Below are the code and all the weights of a small trained network. Each question names an input and a target symbol and asks about switching units off, where a switched-off unit gives its printed mean instead of its output.

import numpy as np


def w(rows, s, z=0):
    codes = np.array(rows[::2]) - 128.0
    scale = np.full(codes.shape[1], s)
    scale[-1] = z or s
    return codes * scale


def norm(h):
    return h / np.sqrt((h * h).mean(-1, keepdims=True) + 1e-5)


def softmax(a):
    e = np.exp(a - a.max(-1, keepdims=True))
    return e / e.sum(-1, keepdims=True)


def log_softmax(a):
    a = a - a.max(-1, keepdims=True)
    return a - np.log(np.exp(a).sum(-1, keepdims=True))


def net(x, mask):
    ids = ['αγδεζθξπ'.index(c) for c in x.split()]
    T = len(ids)
    res = E[ids] + P[:T]
    u = 0
    for l in range(3):
        r = norm(res)
        for j in range(2):
            rows = slice(2 * j, 2 * j + 2)
            q, k, v = (r @ M[l][rows].T for M in (Q, K, V))
            z = softmax(np.where(np.tri(T) > 0, q @ k.T / 2**0.5, -1e9)) @ v
            o = O[l][rows]
            res = res + np.where(mask[u + j], z, o[:, -1]) @ o[:, :-1]
        u += 2
    return log_softmax(norm(res)[-1] @ U[:, :-1].T + U[:, -1])


Q, K, V, O = {}, {}, {}, {}
E = w([
[123,94,102,111,104],'α',
[106,149,144,121,79],'γ',
[98,125,133,162,125],'δ',
[171,134,85,73,139],'ε',
[26,91,252,68,80],'ζ',
[94,141,137,126,124],'θ',
[150,186,142,134,117],'ξ',
[143,134,110,134,130],'π',
],0.016)
P = w([
[101,129,106,144,136],'0',
[155,71,119,139,116],'1',
[116,105,110,151,121],'2',
[72,182,112,142,159],'3',
[153,113,185,145,155],'4',
[126,32,123,71,81],'5',
[46,88,57,133,95],'6',
[166,104,125,8,166],'7',
],0.011)
Q[0] = w([
[161,124,184,215,143],'0.h1',
[154,129,255,28,216],'0.h1',
[78,168,56,107,99],'0.h2',
[191,141,208,104,146],'0.h2',
],0.0082)
K[0] = w([
[136,71,50,75,110],'0.h1',
[211,29,255,158,100],'0.h1',
[51,191,98,121,172],'0.h2',
[115,49,193,128,100],'0.h2',
],0.0081)
V[0] = w([
[81,216,188,53,107],'0.h1',
[84,111,207,255,191],'0.h1',
[155,199,78,77,211],'0.h2',
[85,141,132,149,188],'0.h2',
],0.0087)
O[0] = w([
[118,114,10,110,120,97],'0.h1',
[148,70,121,187,137,49],'0.h1',
[138,111,145,116,24,2],'0.h2',
[178,119,157,155,87,95],'0.h2',
],0.013,0.0032)
Q[1] = w([
[254,110,143,173,106],'1.h1',
[246,163,236,102,82],'1.h1',
[106,211,101,95,88],'1.h2',
[13,38,20,198,136],'1.h2',
],0.0066)
K[1] = w([
[197,137,40,229,206],'1.h1',
[227,123,91,97,244],'1.h1',
[80,55,173,124,255],'1.h2',
[54,90,252,81,58],'1.h2',
],0.0072)
V[1] = w([
[27,127,119,46,194],'1.h1',
[41,250,120,150,115],'1.h1',
[71,1,236,105,142],'1.h2',
[183,214,176,179,74],'1.h2',
],0.006)
O[1] = w([
[64,69,254,94,205,255],'1.h1',
[213,112,57,149,186,207],'1.h1',
[21,47,209,164,135,161],'1.h2',
[151,236,67,170,132,73],'1.h2',
],0.0059,0.0051)
Q[2] = w([
[171,60,78,77,95],'2.h1',
[66,41,107,19,79],'2.h1',
[154,133,138,254,86],'2.h2',
[201,210,162,189,22],'2.h2',
],0.0075)
K[2] = w([
[46,105,129,127,162],'2.h1',
[20,137,216,170,255],'2.h1',
[169,182,96,41,129],'2.h2',
[208,108,73,128,144],'2.h2',
],0.0098)
V[2] = w([
[106,133,68,254,220],'2.h1',
[82,207,152,143,251],'2.h1',
[12,125,147,138,121],'2.h2',
[83,25,247,121,1],'2.h2',
],0.0055)
O[2] = w([
[151,97,99,225,208,139],'2.h1',
[10,30,170,96,130,254],'2.h1',
[170,2,172,103,231,205],'2.h2',
[148,29,189,105,78,160],'2.h2',
],0.0065,0.005)
U = w([
[51,144,3,107,213,73],'α',
[110,111,117,143,116,2],'γ',
[177,53,139,249,124,116],'δ',
[188,95,79,87,103,148],'ε',
[18,92,197,98,137,162],'ζ',
[114,162,125,29,46,124],'θ',
[189,104,61,183,113,172],'ξ',
[181,111,178,169,39,127],'π',
],0.0073,0.0043)

Each question gives the input, a string of symbols that net reads in full, and the target symbol t.
The units are the heads (2 rows each of Q, K, V and O). Each row of codes is followed by its name. A weight is (code - 128) times the scale printed after its matrix; where a second scale follows, it is the last column's (O and U).
mask holds one flag per head, layer by layer. A switched-off head (its flag False) gives its mean, the last column of its rows in O, instead of its output. The means were averaged over made-up inputs and are rounded, as every weight is.
A unit's drop is (log p(t) with every unit on - log p(t) with that unit switched off) / (log p(t) with every unit on - log p(t) with every unit switched off).
The circuit of an input: a set's keep is (log p(t) with only the set's units on - log p(t) with every unit switched off) / (log p(t) with every unit on - log p(t) with every unit switched off). Starting from all 6 units, units are removed one at a time, each time the one whose removal leaves the highest keep (on an exact tie, the one counted first), for as long as the keep stays at least 0.8.
circuit, biggest first: the units of the circuit, biggest drop first
unit that matters most: the unit with the biggest drop
heads that matter: for each layer, one digit per head in row order, 1 if its drop is at least 0.15 and else 0, layers parted by /
drop of u: that unit's drop, to one decimal
input α α ε ε α ε α, target θ: circuit, biggest first => 0.h2, 0.h1
input γ θ γ γ π ε, target α: unit that matters most => 2.h2
input γ γ α γ γ, target α: circuit, biggest first => 0.h2, 2.h2, 0.h1
input ξ γ ξ π θ, target α: heads that matter => 00 / 00 / 00
input α ε γ ε δ γ ξ, target θ: heads that matter => 11 / 00 / 00
input π π ε, target π: circuit, biggest first => 0.h2, 0.h1, 1.h1
input π ξ α, target π: circuit, biggest first => 0.h2, 0.h1, 1.h1
input α δ γ α δ θ θ π, target δ: heads that matter => 10 / 00 / 00
input δ δ θ α π, target δ: circuit, biggest first => 0.h1, 2.h1
input δ θ ε δ α α γ, target δ: circuit, biggest first => 0.h1, 0.h2
input ε α δ γ, target θ: heads that matter => 01 / 00 / 10
input δ θ δ α γ α, target δ: circuit, biggest first => 0.h1, 2.h1
input γ ξ δ, target α: circuit, biggest first => 2.h2, 0.h1
input π ε δ π, target π: circuit, biggest first => 0.h2
input θ α δ, target ξ: circuit, biggest first => 0.h2, 2.h1, 1.h1
input θ π θ ε, target ξ: circuit, biggest first => 0.h1, 0.h2, 2.h1
input ε γ α α, target θ: circuit, biggest first => 0.h2, 2.h1
input δ α γ γ γ δ γ δ, target α: heads that matter => 11 / 00 / 00
input δ θ θ π π ε ε γ, target π: drop of 2.h2 => 0.1
input ε π δ, target θ: unit that matters most => 0.h2
input ε π θ, target θ: drop of 0.h2 => 0.7
input γ α α α, target α: drop of 2.h1 => 0.1
